Below are the code and all the weights of a small trained network. Each question names an input and a target symbol and asks about switching units off, where a switched-off unit gives its printed mean instead of its output.

import numpy as np


def w(rows, s, z=0):
    codes = np.array(rows[::2]) - 128.0
    scale = np.full(codes.shape[1], s)
    scale[-1] = z or s
    return codes * scale


def norm(h):
    return h / np.sqrt((h * h).mean(-1, keepdims=True) + 1e-5)


def f(y):
    return np.maximum(y, 0)


def softmax(a):
    e = np.exp(a - a.max(-1, keepdims=True))
    return e / e.sum(-1, keepdims=True)


def log_softmax(a):
    a = a - a.max(-1, keepdims=True)
    return a - np.log(np.exp(a).sum(-1, keepdims=True))


def net(x, mask):
    ids = ['βζηλπσω'.index(c) for c in x.split()]
    T = len(ids)
    res = E[ids] + P[:T]
    u = 0
    for l in range(2):
        q, k, v = (norm(res) @ M[l].T for M in (Q, K, V))
        z = softmax(np.where(np.tri(T) > 0, q @ k.T / 2**0.5, -1e9)) @ v
        res = res + np.where(mask[u], z, O[l][:, -1]) @ O[l][:, :-1]
        u += 1
        y = f(norm(res) @ A[l][:, :-1].T + A[l][:, -1])
        res = res + np.where(mask[u : u + 8], y, B[l][:, -1]) @ B[l][:, :-1]
        u += 8
    return log_softmax(norm(res)[-1] @ U[:, :-1].T + U[:, -1])


Q, K, V, O, A, B = {}, {}, {}, {}, {}, {}
E = w([
[185,96,140,16,154,101,72,107],'β',
[196,112,149,121,123,143,46,164],'ζ',
[203,133,161,116,134,117,102,202],'η',
[145,253,159,103,123,129,172,106],'λ',
[94,164,235,153,94,153,167,151],'π',
[117,130,47,186,108,85,186,124],'σ',
[99,63,67,104,110,229,173,146],'ω',
],0.00049)
P = w([
[216,146,151,218,255,151,121,71],'0',
[189,139,143,181,196,172,100,112],'1',
[158,141,136,169,159,179,100,116],'2',
[157,130,142,159,130,147,115,120],'3',
[145,120,135,148,107,126,117,131],'4',
[124,115,130,122,76,112,123,144],'5',
[112,105,127,112,61,97,130,160],'6',
[95,90,128,99,50,84,143,169],'7',
],0.00048)
Q[0] = w([
[88,153,98,190,101,150,162,144],'0.h1',
[253,120,238,65,39,64,67,253],'0.h1',
],0.0042)
K[0] = w([
[182,38,155,88,151,166,79,189],'0.h1',
[84,161,108,110,3,86,145,145],'0.h1',
],0.004)
V[0] = w([
[208,150,114,5,132,144,14,184],'0.h1',
[145,2,51,134,110,81,61,171],'0.h1',
],0.00088)
O[0] = w([
[144,33,135,125,156,90,251,81,194],'0.h1',
[123,64,199,197,171,135,63,121,2],'0.h1',
],0.0012,0.00051)
A[0] = w([
[143,197,98,71,84,142,131,56,224],'0.n1',
[81,125,184,190,142,122,214,107,184],'0.n2',
[99,201,52,36,127,132,124,138,123],'0.n3',
[137,77,130,124,75,161,11,82,56],'0.n4',
[154,147,126,125,155,135,36,190,162],'0.n5',
[126,96,167,169,152,98,91,168,3],'0.n6',
[130,135,73,116,101,138,115,231,167],'0.n7',
[145,47,138,103,168,108,189,45,81],'0.n8',
],0.0011,0.00039)
B[0] = w([
[169,48,141,147,138,109,89,188,234],'0.n1',
[191,149,108,45,116,124,92,179,243],'0.n2',
[154,2,160,221,114,120,124,130,193],'0.n3',
[130,190,165,109,189,64,242,173,173],'0.n4',
[78,187,119,140,85,145,217,107,254],'0.n5',
[121,67,104,192,92,134,155,132,159],'0.n6',
[97,151,159,158,139,120,190,32,254],'0.n7',
[54,163,132,176,131,172,34,163,203],'0.n8',
],0.0011,0.00055)
Q[1] = w([
[208,49,159,85,24,1,237,198],'1.h1',
[128,57,75,51,233,144,21,43],'1.h1',
],0.0035)
K[1] = w([
[41,95,146,54,3,110,168,162],'1.h1',
[208,222,169,133,185,138,53,139],'1.h1',
],0.0037)
V[1] = w([
[119,96,4,181,165,87,149,94],'1.h1',
[87,66,142,91,64,221,143,146],'1.h1',
],0.0014)
O[1] = w([
[203,45,177,40,3,181,112,101,3],'1.h1',
[227,204,114,178,235,254,122,84,90],'1.h1',
],0.0012,0.00066)
A[1] = w([
[177,135,111,147,127,216,129,84,155],'1.n1',
[171,156,156,77,93,146,161,147,101],'1.n2',
[166,120,101,133,126,252,155,76,184],'1.n3',
[118,159,186,146,49,166,115,133,118],'1.n4',
[107,98,114,124,133,63,157,144,169],'1.n5',
[161,152,82,144,183,112,99,125,207],'1.n6',
[135,82,173,145,151,150,85,21,1],'1.n7',
[143,74,128,69,88,104,97,147,103],'1.n8',
],0.002,0.00047)
B[1] = w([
[178,126,117,49,153,175,161,75,212],'1.n1',
[79,132,122,109,125,95,88,102,208],'1.n2',
[250,195,147,12,192,182,187,81,246],'1.n3',
[159,82,51,152,134,141,154,110,204],'1.n4',
[141,124,142,106,127,167,85,108,227],'1.n5',
[79,103,102,130,110,161,137,138,203],'1.n6',
[43,157,195,177,89,208,104,49,148],'1.n7',
[124,163,96,182,107,133,173,128,187],'1.n8',
],0.0022,0.0011)
U = w([
[50,52,42,67,221,171,29,171,91],'β',
[34,114,223,183,119,222,73,13,3],'ζ',
[221,12,246,183,166,103,99,206,107],'η',
[96,207,183,17,79,8,49,109,128],'λ',
[54,234,126,225,202,133,214,210,139],'π',
[132,53,1,185,14,106,170,93,218],'σ',
[229,166,120,24,188,222,199,61,159],'ω',
],0.0044,0.00057)

Each question gives the input, a string of symbols that net reads in full, and the target symbol t.
The units are the heads (2 rows each of Q, K, V and O) and the neurons (one row each of A and B). Each row of codes is followed by its name. A weight is (code - 128) times the scale printed after its matrix; where a second scale follows, it is the last column's (O, A, B and U).
mask holds one flag per unit, layer by layer, with each layer's heads first. A switched-off unit (its flag False) gives its mean, the last column of its rows in O or B, instead of its output. The means were averaged over made-up inputs and are rounded, as every weight is.
A unit's drop is (log p(t) with every unit on - log p(t) with that unit switched off) / (log p(t) with every unit on - log p(t) with every unit switched off).
The circuit of an input: a set's keep is (log p(t) with only the set's units on - log p(t) with every unit switched off) / (log p(t) with every unit on - log p(t) with every unit switched off). Starting from the 12 units with the biggest drops (on a tie, the unit counted first), units are removed one at a time, each time the one whose removal leaves the highest keep (on an exact tie, the one counted first), for as long as the keep stays at least 0.8.
units of the circuit, in order: the units of the circuit, biggest drop first
unit that matters most: the unit with the biggest drop
k most important neurons: the k neurons with the biggest drops, biggest first
top k neurons in layer l: the k neurons of layer l with the biggest drops, biggest first
input λ π ζ η, target π: unit that matters most : 1.n3
input λ λ β η π η σ π, target σ: units of the circuit, in order : (1.n4; 1.n3)
input η β λ λ π η β, target β: units of the circuit, in order : (1.h1; 1.n3)
input λ π σ λ η σ λ, target σ: units of the circuit, in order : (1.n4; 1.n3; 0.n3)
input σ π η, target σ: units of the circuit, in order : (1.h1; 1.n4; 1.n3; 0.n5)
input β β λ σ λ η ω β, target σ: units of the circuit, in order : (1.n8; 1.n3)
input ζ η σ π λ ω β, target σ: 4 most important neurons : (1.n3; 1.n8; 0.n3; 1.n1)
input λ π β η σ ζ, target σ: 2 most important neurons : (1.n4; 1.n3)
input ζ π π σ, target σ: units of the circuit, in order : (1.n3; 1.h1)
input π ζ ω λ ω β σ, target ω: units of the circuit, in order : (1.h1; 1.n3)
input ζ λ ω π β, target β: units of the circuit, in order : (1.h1; 1.n3; 1.n6; 1.n1)
input β π β ζ, target π: units of the circuit, in order : (1.n3; 1.h1; 0.n4)
input η η η ζ, target η: units of the circuit, in order : (0.h1; 0.n4; 1.n3; 1.h1)
input ω ζ β, target ζ: top neuron in layer 0 : (0.n2)
input η π ω β η σ λ λ, target σ: units of the circuit, in order : (1.n3; 1.n4; 0.n3)
input ω π σ β σ η η λ, target λ: top 2 neurons in layer 1 : (1.n3; 1.n5)
input β β π λ ζ ζ, target λ: 3 most important neurons : (0.n4; 1.n3; 0.n8)
input η ω π η η, target π: 3 most important neurons : (1.n3; 1.n1; 1.n4)
input π η σ λ λ η, target λ: units of the circuit, in order : (1.n3; 1.n2; 1.n6)
input β ω π π λ, target π: 2 most important neurons : (0.n1; 1.n3)
input η π η λ β η η, target η: top 2 neurons in layer 1 : (1.n3; 1.n1)
input ζ β σ β, target λ: unit that matters most : 0.n4
input η σ σ η η, target σ: 2 most important neurons : (1.n4; 1.n3)
input β β η ω β λ β ζ, target λ: 2 most important neurons : (1.n3; 1.n2)
input ω ω π σ ζ, target σ: 3 most important neurons : (1.n4; 0.n4; 1.n3)
input η σ β, target λ: 3 most important neurons : (0.n4; 1.n3; 1.n4)
input η η λ, target λ: top 3 neurons in layer 1 : (1.n3; 1.n2; 1.n1)
